Here is a tiny trained network, its code and every weight. The questions are about switching its units off for an input and a class, where a switched-off unit gives its printed mean instead of its output.

import numpy as np


def w(rows, s, z=0):
    codes = np.array(rows[::2]) - 128.0
    scale = np.full(codes.shape[1], s)
    scale[-1] = z or s
    return codes * scale


def f(y):
    return y / 2 * (1 + np.tanh(0.7978845608 * (y + 0.044715 * y**3)))


def log_softmax(a):
    a = a - a.max(-1, keepdims=True)
    return a - np.log(np.exp(a).sum(-1, keepdims=True))


def net(x, mask):
    res = np.array(x, float).reshape(1, 8) / 4 @ E
    y = f(res @ A[0][:, :-1].T + A[0][:, -1])
    res = res + np.where(mask, y, B[0][:, -1]) @ B[0][:, :-1]
    return log_softmax(res[-1] @ U[:, :-1].T + U[:, -1])


A, B = {}, {}
E = w([
[124,120,131,118,130,137,111,141,123],'x0',
[143,138,127,136,120,116,144,121,120],'x1',
[210,183,88,131,120,116,68,174,211],'x2',
[144,140,129,132,124,116,141,121,113],'x3',
[162,145,132,132,109,123,148,130,106],'x4',
[102,169,22,54,65,239,98,73,78],'x5',
[180,112,211,71,36,99,82,41,123],'x6',
[91,172,171,162,254,155,99,39,104],'x7',
],0.0078)
A[0] = w([
[133,82,69,138,42,41,108,175,133,35],'N0',
[167,86,169,76,83,124,102,77,119,67],'N1',
[153,83,23,155,185,164,234,171,103,2],'N2',
[156,182,103,142,91,140,49,150,217,36],'N3',
[158,99,222,90,93,139,103,49,115,45],'N4',
[54,58,165,162,104,153,165,124,71,21],'N5',
[149,107,190,137,19,107,82,56,174,47],'N6',
[116,47,72,140,3,87,141,190,142,46],'N7',
[128,78,208,140,165,104,160,172,221,38],'N8',
[178,88,218,141,191,98,180,149,162,73],'N9',
[53,58,172,98,111,121,201,98,7,55],'N10',
[196,32,172,111,153,35,197,154,121,162],'N11',
[212,128,107,172,173,143,43,95,134,26],'N12',
],0.007,0.004)
B[0] = w([
[75,132,201,98,161,51,121,72,104,200],'N0',
[78,99,112,185,116,151,83,205,105,194],'N1',
[64,141,114,226,84,108,52,163,120,192],'N2',
[213,171,145,138,111,107,166,170,158,196],'N3',
[76,62,114,216,145,127,74,167,94,201],'N4',
[162,214,170,105,42,93,58,177,247,172],'N5',
[113,113,88,212,146,143,66,189,98,230],'N6',
[73,165,151,83,255,68,155,30,97,242],'N7',
[165,91,28,124,73,151,119,95,83,201],'N8',
[120,115,88,79,58,195,135,68,98,213],'N9',
[224,217,191,79,98,119,82,170,204,226],'N10',
[186,76,133,125,91,148,158,133,82,255],'N11',
[132,158,219,82,121,59,103,89,189,155],'N12',
],0.0083,0.0058)
U = w([
[222,167,200,96,58,73,113,211,253,93],'0',
[126,103,131,123,117,148,131,129,96,253],'1',
[75,85,114,250,149,120,99,222,80,29],'2',
[147,98,41,29,26,221,127,58,52,81],'3',
[64,119,254,97,233,84,145,2,81,33],'4',
[142,107,142,104,121,149,127,148,103,177],'5',
],0.0076,0.0077)

Each question gives the input, the list of numbers given to net, and the class t.
The units are the neurons (one row each of A and B). Each row of codes is followed by its name. A weight is (code - 128) times the scale printed after its matrix; where a second scale follows, it is the last column's (A, B and U).
mask holds one flag per neuron, in row order. A switched-off neuron (its flag False) gives its mean, the last column of its row in B, instead of its output. The means were averaged over made-up inputs and are rounded, as every weight is.
A unit's drop is (log p(t) with every unit on - log p(t) with that unit switched off) / (log p(t) with every unit on - log p(t) with every unit switched off).
The circuit of an input: a set's keep is (log p(t) with only the set's units on - log p(t) with every unit switched off) / (log p(t) with every unit on - log p(t) with every unit switched off). Starting from the 12 units with the biggest drops (on a tie, the unit counted first), units are removed one at a time, each time the one whose removal leaves the highest keep (on an exact tie, the one counted first), for as long as the keep stays at least 0.8.
units of the circuit, in order: the units of the circuit, biggest drop first
unit that matters most: the unit with the biggest drop
k most important neurons: the k neurons with the biggest drops, biggest first
drop of u: that unit's drop, to one decimal
input [0,2,5,1,6,-8,4,5], class 3: units of the circuit, in order -> (N9; N8)
input [-6,-7,-4,5,1,6,5,-7], class 4: 2 most important neurons -> (N7; N0)
input [-5,-3,-4,5,8,4,5,4], class 5: unit that matters most -> N10
input [2,-7,-7,-7,2,-3,-1,6], class 0: 2 most important neurons -> (N10; N5)
input [-4,5,-5,1,-2,-4,-1,5], class 0: units of the circuit, in order -> (N10; N7)
input [1,1,-5,7,4,-4,8,5], class 2: units of the circuit, in order -> (N4; N6)
input [-5,-6,-6,-2,6,3,0,-4], class 0: units of the circuit, in order -> (N10; N5)
input [-3,-3,-6,7,-8,6,-2,-6], class 5: units of the circuit, in order -> (N9; N10)
input [1,0,8,2,6,7,-8,3], class 0: units of the circuit, in order -> (N3; N12)
input [4,-1,-3,-2,1,6,-1,-8], class 4: units of the circuit, in order -> (N7; N0)
input [6,-6,-6,6,-4,-7,0,-4], class 3: 3 most important neurons -> (N9; N8; N11)
input [6,3,4,2,-3,-1,8,-7], class 2: units of the circuit, in order -> (N6; N1)
input [7,6,-5,3,-4,2,8,4], class 2: units of the circuit, in order -> (N4; N1)
input [6,-6,7,-6,-7,4,-1,4], class 0: unit that matters most -> N3
input [-4,-4,-4,2,4,-1,6,5], class 2: units of the circuit, in order -> (N4; N7)
input [0,3,1,-5,0,-8,-6,2], class 3: 2 most important neurons -> (N9; N8)
input [-2,-3,6,4,-3,-8,0,7], class 3: units of the circuit, in order -> (N9; N8)
input [0,-8,-6,2,-6,-4,8,0], class 2: 2 most important neurons -> (N4; N6)
input [2,-3,-6,8,0,-8,2,4], class 1: 2 most important neurons -> (N4; N9)
input [-7,-4,-6,-7,3,-7,4,3], class 1: most important neuron -> (N4)
input [8,8,-7,-3,-5,-7,-2,-8], class 4: 3 most important neurons -> (N7; N0; N3)
input [1,6,-8,8,-4,-5,-7,-8], class 0: drop of N5 -> 0.7
